-1.269 2.063 3.539 -0.978 -4.261
3.465 1.162 4.321 0.478 -1.121
-4.836 -3.126 -2.655 5.981 -1.451
-1.883 4.144 -0.062 1.080 2.858
->
-4.836 -3.126 -2.655 5.981 -1.451
-1.883 4.144 -0.062 1.080 2.858
-1.269 2.063 3.539 -0.978 -4.261
3.465 1.162 4.321 0.478 -1.121

0.852 -3.759 -0.685 -2.059 -4.499
-7.734 1.364 0.991 5.331 -4.873
->
-7.734 1.364 0.991 5.331 -4.873
0.852 -3.759 -0.685 -2.059 -4.499

-0.158 -0.113 0.223 -0.715 -4.488 -4.112 2.023 -5.950 -3.393
0.785 0.041 -0.471 0.469 0.607 -0.069 0.488 -0.413 0.438
0.509 4.400 -1.931 -3.538 -3.473 -1.806 -1.423 -2.932 -1.824
0.787 0.227 2.347 -1.161 0.390 0.825 4.369 -2.480 -1.172
6.070 -0.939 -1.075 -0.989 6.671 3.030 1.011 5.355 4.504
->
-0.158 -0.113 0.223 -0.715 -4.488 -4.112 2.023 -5.950 -3.393
0.509 4.400 -1.931 -3.538 -3.473 -1.806 -1.423 -2.932 -1.824
0.785 0.041 -0.471 0.469 0.607 -0.069 0.488 -0.413 0.438
0.787 0.227 2.347 -1.161 0.390 0.825 4.369 -2.480 -1.172
6.070 -0.939 -1.075 -0.989 6.671 3.030 1.011 5.355 4.504

-4.330 1.691 2.723 1.775 4.242 -2.945 3.181 -7.366 -1.011 0.487
4.981 2.813 1.206 -4.695 -3.191 -3.815 -3.674 4.220 3.283 -0.066
1.900 1.790 -3.287 -6.362 -5.294 0.207 -0.328 1.112 1.242 5.929
6.142 -1.493 -1.215 -0.704 -6.056 -0.100 -2.427 5.771 0.937 -2.026
0.955 2.650 -4.906 -3.998 -3.284 2.398 1.284 0.098 6.836 -3.058
->
-4.330 1.691 2.723 1.775 4.242 -2.945 3.181 -7.366 -1.011 0.487
0.955 2.650 -4.906 -3.998 -3.284 2.398 1.284 0.098 6.836 -3.058
1.900 1.790 -3.287 -6.362 -5.294 0.207 -0.328 1.112 1.242 5.929
4.981 2.813 1.206 -4.695 -3.191 -3.815 -3.674 4.220 3.283 -0.066
6.142 -1.493 -1.215 -0.704 -6.056 -0.100 -2.427 5.771 0.937 -2.026

5.171 -0.793
0.116 -0.661
0.193 -3.290
0.015 -3.657
5.502 -1.302
0.161 0.864
2.145 4.308
->
0.015 -3.657
0.116 -0.661
0.161 0.864
0.193 -3.290
2.145 4.308
5.171 -0.793
5.502 -1.302

-3.240 2.658 1.395 -0.259
-6.024 4.584 2.427 3.384
-3.282 -0.958 -3.448 2.016
3.574 0.219 2.261 0.047
->
-6.024 4.584 2.427 3.384
-3.282 -0.958 -3.448 2.016
-3.240 2.658 1.395 -0.259
3.574 0.219 2.261 0.047

-1.757 0.724 -3.452 -0.217 -1.130 1.470 -0.252 -1.011 0.554 3.822 1.308 0.736 -1.941 -3.134
-4.247 1.319 -6.004 -0.944 -2.520 2.601 -1.308 -4.494 -0.403 7.485 2.354 -0.106 -3.742 -4.216
-1.269 0.425 -1.887 -0.233 -0.735 0.821 -0.285 -1.102 0.035 2.288 0.710 0.100 -1.178 -1.402
->
-4.247 1.319 -6.004 -0.944 -2.520 2.601 -1.308 -4.494 -0.403 7.485 2.354 -0.106 -3.742 -4.216
-1.757 0.724 -3.452 -0.217 -1.130 1.470 -0.252 -1.011 0.554 3.822 1.308 0.736 -1.941 -3.134
-1.269 0.425 -1.887 -0.233 -0.735 0.821 -0.285 -1.102 0.035 2.288 0.710 0.100 -1.178 -1.402
---
1.498 1.041
0.211 0.024
-0.685 -1.826
6.666 0.476
1.011 -5.253
2.576 -1.248
->
2.576 -1.248
1.011 -5.253
6.666 0.476
-0.685 -1.826
0.211 0.024
1.498 1.041

-0.452 1.469 1.773
0.725 -3.154 1.433
-0.956 -0.627 -2.320
-5.022 1.441 -1.641
-0.529 1.346 -0.212
-0.518 -1.798 -2.065
-5.281 1.988 -5.650
3.701 -4.139 3.181
5.294 -3.378 1.189
->
5.294 -3.378 1.189
3.701 -4.139 3.181
-5.281 1.988 -5.650
-0.518 -1.798 -2.065
-0.529 1.346 -0.212
-5.022 1.441 -1.641
-0.956 -0.627 -2.320
0.725 -3.154 1.433
-0.452 1.469 1.773

-0.962 0.869 0.286 1.725
-0.181 0.009 -0.475 -0.023
1.093 -1.407 0.315 1.756
2.038 3.062 0.755 -1.984
-5.519 -2.431 -5.447 1.920
0.201 -1.083 -0.322 -0.366
1.040 0.146 -0.231 -0.652
0.454 0.599 -0.024 1.322
-0.219 1.147 -1.387 -1.505
-0.024 -1.159 1.083 2.332
->
-0.024 -1.159 1.083 2.332
-0.219 1.147 -1.387 -1.505
0.454 0.599 -0.024 1.322
1.040 0.146 -0.231 -0.652
0.201 -1.083 -0.322 -0.366
-5.519 -2.431 -5.447 1.920
2.038 3.062 0.755 -1.984
1.093 -1.407 0.315 1.756
-0.181 0.009 -0.475 -0.023
-0.962 0.869 0.286 1.725

0.462 3.778 -1.093 -4.165 -1.450 -3.263 -6.025 5.202
-0.012 -4.381 -0.671 4.702 2.081 3.216 5.728 -4.412
0.013 -3.754 0.774 4.518 0.916 3.811 5.428 -5.417
0.932 3.537 5.382 1.283 -5.276 1.008 1.673 -5.778
1.539 -2.800 -7.109 3.505 3.767 -2.361 3.709 1.697
-0.464 -6.280 -1.476 2.859 2.337 7.015 -0.178 -1.902
-3.998 -4.786 4.786 -0.888 3.552 4.437 2.823 -2.404
->
-3.998 -4.786 4.786 -0.888 3.552 4.437 2.823 -2.404
-0.464 -6.280 -1.476 2.859 2.337 7.015 -0.178 -1.902
1.539 -2.800 -7.109 3.505 3.767 -2.361 3.709 1.697
0.932 3.537 5.382 1.283 -5.276 1.008 1.673 -5.778
0.013 -3.754 0.774 4.518 0.916 3.811 5.428 -5.417
-0.012 -4.381 -0.671 4.702 2.081 3.216 5.728 -4.412
0.462 3.778 -1.093 -4.165 -1.450 -3.263 -6.025 5.202

0.169 -0.885 -0.054 0.426 0.115 1.211 -0.131
-0.073 6.001 0.259 0.273 0.194 0.933 0.362
0.062 -0.420 -0.009 0.572 0.245 1.173 -0.181
-0.029 0.570 -0.246 0.536 -0.193 -0.506 0.394
->
-0.029 0.570 -0.246 0.536 -0.193 -0.506 0.394
0.062 -0.420 -0.009 0.572 0.245 1.173 -0.181
-0.073 6.001 0.259 0.273 0.194 0.933 0.362
0.169 -0.885 -0.054 0.426 0.115 1.211 -0.131

-3.551 -3.777 5.790 -4.800 -0.123 -1.337 -5.276 -3.238 5.121
-0.326 -0.296 0.004 -0.043 0.283 -0.230 -0.004 -0.156 0.003
-2.814 -1.688 3.412 -3.350 -1.922 -1.269 -3.158 -3.254 3.216
->
-2.814 -1.688 3.412 -3.350 -1.922 -1.269 -3.158 -3.254 3.216
-0.326 -0.296 0.004 -0.043 0.283 -0.230 -0.004 -0.156 0.003
-3.551 -3.777 5.790 -4.800 -0.123 -1.337 -5.276 -3.238 5.121
